Here is a tiny trained network, its code and every weight. The questions are about switching its units off for an input and a target symbol, where a switched-off unit gives its printed mean instead of its output.

import numpy as np


def w(rows, s, z=0):
    codes = np.array(rows[::2]) - 128.0
    scale = np.full(codes.shape[1], s)
    scale[-1] = z or s
    return codes * scale


def f(y):
    return np.maximum(y, 0)


def softmax(a):
    e = np.exp(a - a.max(-1, keepdims=True))
    return e / e.sum(-1, keepdims=True)


def log_softmax(a):
    a = a - a.max(-1, keepdims=True)
    return a - np.log(np.exp(a).sum(-1, keepdims=True))


def net(x, mask):
    ids = ['ΓΛΦΩαβδζημξπτψ'.index(c) for c in x.split()]
    T = len(ids)
    res = E[ids] + P[:T]
    u = 0
    for l in range(3):
        q, k, v = (res @ M[l].T for M in (Q, K, V))
        z = softmax(np.where(np.tri(T) > 0, q @ k.T / 2**0.5, -1e9)) @ v
        res = res + np.where(mask[u], z, O[l][:, -1]) @ O[l][:, :-1]
        u += 1
        y = f(res @ A[l][:, :-1].T + A[l][:, -1])
        res = res + np.where(mask[u : u + 8], y, B[l][:, -1]) @ B[l][:, :-1]
        u += 8
    return log_softmax(res[-1] @ U[:, :-1].T + U[:, -1])


Q, K, V, O, A, B = {}, {}, {}, {}, {}, {}
E = w([
[124,95,111],'Γ',
[92,89,60],'Λ',
[156,162,181],'Φ',
[38,82,44],'Ω',
[164,128,111],'α',
[200,141,116],'β',
[122,246,148],'δ',
[103,78,101],'ζ',
[142,99,100],'η',
[188,144,148],'μ',
[153,119,115],'ξ',
[126,145,162],'π',
[162,163,157],'τ',
[100,153,114],'ψ',
],0.011)
P = w([
[233,76,149],'0',
[2,15,11],'1',
[75,67,56],'2',
[82,101,66],'3',
[74,94,71],'4',
[92,109,88],'5',
[85,110,91],'6',
[79,128,98],'7',
[51,149,91],'8',
[62,138,101],'9',
[73,143,118],'10',
[47,164,121],'11',
[54,160,132],'12',
],0.0055)
Q[0] = w([
[76,115,20],'L0H1',
[115,113,2],'L0H1',
],0.0063)
K[0] = w([
[184,141,154],'L0H1',
[149,159,255],'L0H1',
],0.0071)
V[0] = w([
[16,3,40],'L0H1',
[124,93,10],'L0H1',
],0.0064)
O[0] = w([
[166,203,2,252],'L0H1',
[100,195,48,213],'L0H1',
],0.0066,0.0039)
A[0] = w([
[100,145,80,101],'L0N1',
[171,131,144,137],'L0N2',
[46,60,2,254],'L0N3',
[104,139,194,204],'L0N4',
[152,141,95,226],'L0N5',
[127,123,35,135],'L0N6',
[193,27,231,176],'L0N7',
[156,113,72,232],'L0N8',
],0.0077,0.0034)
B[0] = w([
[169,185,130,159],'L0N1',
[106,80,143,130],'L0N2',
[222,92,140,250],'L0N3',
[193,131,143,133],'L0N4',
[188,119,57,174],'L0N5',
[190,152,124,190],'L0N6',
[120,36,254,134],'L0N7',
[191,127,63,186],'L0N8',
],0.0069,0.012)
Q[1] = w([
[2,198,187],'L1H1',
[116,178,170],'L1H1',
],0.0068)
K[1] = w([
[23,216,2],'L1H1',
[26,158,118],'L1H1',
],0.0045)
V[1] = w([
[165,254,52],'L1H1',
[140,227,23],'L1H1',
],0.006)
O[1] = w([
[168,22,189,247],'L1H1',
[204,14,254,196],'L1H1',
],0.0059,0.0014)
A[1] = w([
[146,158,171,253],'L1N1',
[165,198,196,230],'L1N2',
[149,224,14,205],'L1N3',
[191,139,49,197],'L1N4',
[59,110,24,153],'L1N5',
[254,163,70,69],'L1N6',
[179,236,212,243],'L1N7',
[185,102,119,248],'L1N8',
],0.0048,0.0053)
B[1] = w([
[111,36,51,176],'L1N1',
[89,68,20,164],'L1N2',
[89,180,2,243],'L1N3',
[157,104,101,251],'L1N4',
[70,165,86,173],'L1N5',
[194,120,194,226],'L1N6',
[120,153,33,169],'L1N7',
[140,16,112,236],'L1N8',
],0.0054,0.011)
Q[2] = w([
[170,59,92],'L2H1',
[251,182,186],'L2H1',
],0.0033)
K[2] = w([
[135,252,34],'L2H1',
[215,148,117],'L2H1',
],0.0024)
V[2] = w([
[74,255,16],'L2H1',
[124,102,221],'L2H1',
],0.0073)
O[2] = w([
[3,146,96,165],'L2H1',
[190,190,230,4],'L2H1',
],0.0062,0.014)
A[2] = w([
[161,125,120,140],'L2N1',
[75,124,98,60],'L2N2',
[158,61,143,215],'L2N3',
[135,78,107,193],'L2N4',
[132,159,82,206],'L2N5',
[56,168,135,3],'L2N6',
[138,169,84,197],'L2N7',
[179,144,253,63],'L2N8',
],0.012,0.0038)
B[2] = w([
[174,194,146,190],'L2N1',
[126,176,192,246],'L2N2',
[119,211,77,252],'L2N3',
[84,133,99,227],'L2N4',
[141,55,175,230],'L2N5',
[253,238,157,207],'L2N6',
[66,56,184,218],'L2N7',
[3,113,245,190],'L2N8',
],0.0064,0.023)
U = w([
[148,64,86,121],'Γ',
[125,205,164,3],'Λ',
[79,39,117,189],'Φ',
[104,145,117,152],'Ω',
[67,35,135,134],'α',
[140,109,103,154],'β',
[191,188,254,62],'δ',
[130,186,117,166],'ζ',
[116,129,137,133],'η',
[107,174,155,57],'μ',
[196,185,70,158],'ξ',
[132,117,74,147],'π',
[184,166,168,93],'τ',
[80,109,120,158],'ψ',
],0.0073,0.005)

Each question gives the input, a string of symbols that net reads in full, and the target symbol t.
The units are the heads (2 rows each of Q, K, V and O) and the neurons (one row each of A and B). Each row of codes is followed by its name. A weight is (code - 128) times the scale printed after its matrix; where a second scale follows, it is the last column's (O, A, B and U).
mask holds one flag per unit, layer by layer, with each layer's heads first. A switched-off unit (its flag False) gives its mean, the last column of its rows in O or B, instead of its output. The means were averaged over made-up inputs and are rounded, as every weight is.
A unit's drop is (log p(t) with every unit on - log p(t) with that unit switched off) / (log p(t) with every unit on - log p(t) with every unit switched off).
The circuit of an input: a set's keep is (log p(t) with only the set's units on - log p(t) with every unit switched off) / (log p(t) with every unit on - log p(t) with every unit switched off). Starting from the 12 units with the biggest drops (on a tie, the unit counted first), units are removed one at a time, each time the one whose removal leaves the highest keep (on an exact tie, the one counted first), for as long as the keep stays at least 0.8.
units of the circuit, in order: the units of the circuit, biggest drop first
unit that matters most: the unit with the biggest drop
top k neurons: the k neurons with the biggest drops, biggest first
k most important neurons of layer l: the k neurons of layer l with the biggest drops, biggest first
input Ω Γ ζ μ τ ξ α ζ τ, target δ: units of the circuit, in order -> [L1H1, L2H1, L1N3]
input ξ Ω π ζ Γ, target Φ: top 3 neurons -> [L0N7, L0N3, L2N6]
input Ω Γ Ω Ω ξ μ Ω α ζ Ω Ω, target δ: units of the circuit, in order -> [L1H1, L2H1, L0H1, L1N3]
input ζ ψ Ω ζ π μ ζ α β Λ ζ Γ, target ξ: units of the circuit, in order -> [L2N7, L2N8]
input Ω τ τ μ, target δ: units of the circuit, in order -> [L1H1, L2H1, L1N3]
input Ω Ω π Γ, target δ: units of the circuit, in order -> [L1H1, L2H1, L0H1, L1N3]
input ξ α τ Φ α π, target Φ: units of the circuit, in order -> [L2N6, L2N3]
input Ω τ Ω Φ η β β Φ ψ α, target δ: units of the circuit, in order -> [L1H1, L2H1, L1N3]
input ξ Ω ζ ψ ζ, target Φ: unit that matters most -> L0H1
input Ω Γ Ω ψ β ζ μ τ ψ Γ η, target δ: units of the circuit, in order -> [L1H1, L2H1, L1N3]
input μ ζ Ω τ ζ η Φ Ω μ Γ, target ζ: top 3 neurons -> [L2N6, L0N7, L2N2]
input ζ ξ β ζ Ω Λ Φ ψ, target ξ: top 4 neurons -> [L2N7, L2N8, L2N5, L1N3]
input ζ ψ ζ Ω, target ξ: 2 most important neurons of layer 0 -> [L0N3, L0N6]
input μ Λ Γ ψ Φ ξ, target ζ: unit that matters most -> L2N6
input Φ ψ δ α ξ α ζ, target ζ: top 3 neurons -> [L2N6, L0N7, L2N8]
input Φ ζ β Φ ξ Ω ψ Ω α, target Λ: top 4 neurons -> [L2N6, L0N7, L2N2, L2N7]
input ξ η Ω α ξ Λ ξ ζ β α ζ, target Φ: 3 most important neurons of layer 2 -> [L2N6, L2N3, L2N1]
input Ω Ω α ζ Γ Γ α, target δ: top 2 neurons -> [L2N8, L1N3]
input Ω ψ μ η, target δ: 2 most important neurons of layer 2 -> [L2N8, L2N1]
input ζ ζ Λ β Ω μ ζ α ζ ξ Γ ζ μ, target ξ: top 2 neurons -> [L2N7, L2N5]
input Γ ζ ξ Ω Λ, target Γ: top 2 neurons -> [L0N3, L0N7]
input ξ ζ Γ Γ Ω Φ ψ Ω ζ η α, target Φ: unit that matters most -> L0H1
input ζ ζ α ψ Λ Λ μ ζ ζ ζ Γ ξ, target ξ: top 4 neurons -> [L2N7, L2N5, L2N3, L2N8]
input Ω δ Ω η β ζ δ Γ η ξ ζ, target δ: 2 most important neurons of layer 1 -> [L1N3, L1N5]
input μ ζ ζ α α Ω π Λ, target ζ: 3 most important neurons of layer 2 -> [L2N6, L2N2, L2N8]
input Ω τ Ω, target δ: 2 most important neurons of layer 1 -> [L1N3, L1N6]
input ξ Λ ζ Ω ζ Ω Λ, target Φ: unit that matters most -> L0H1
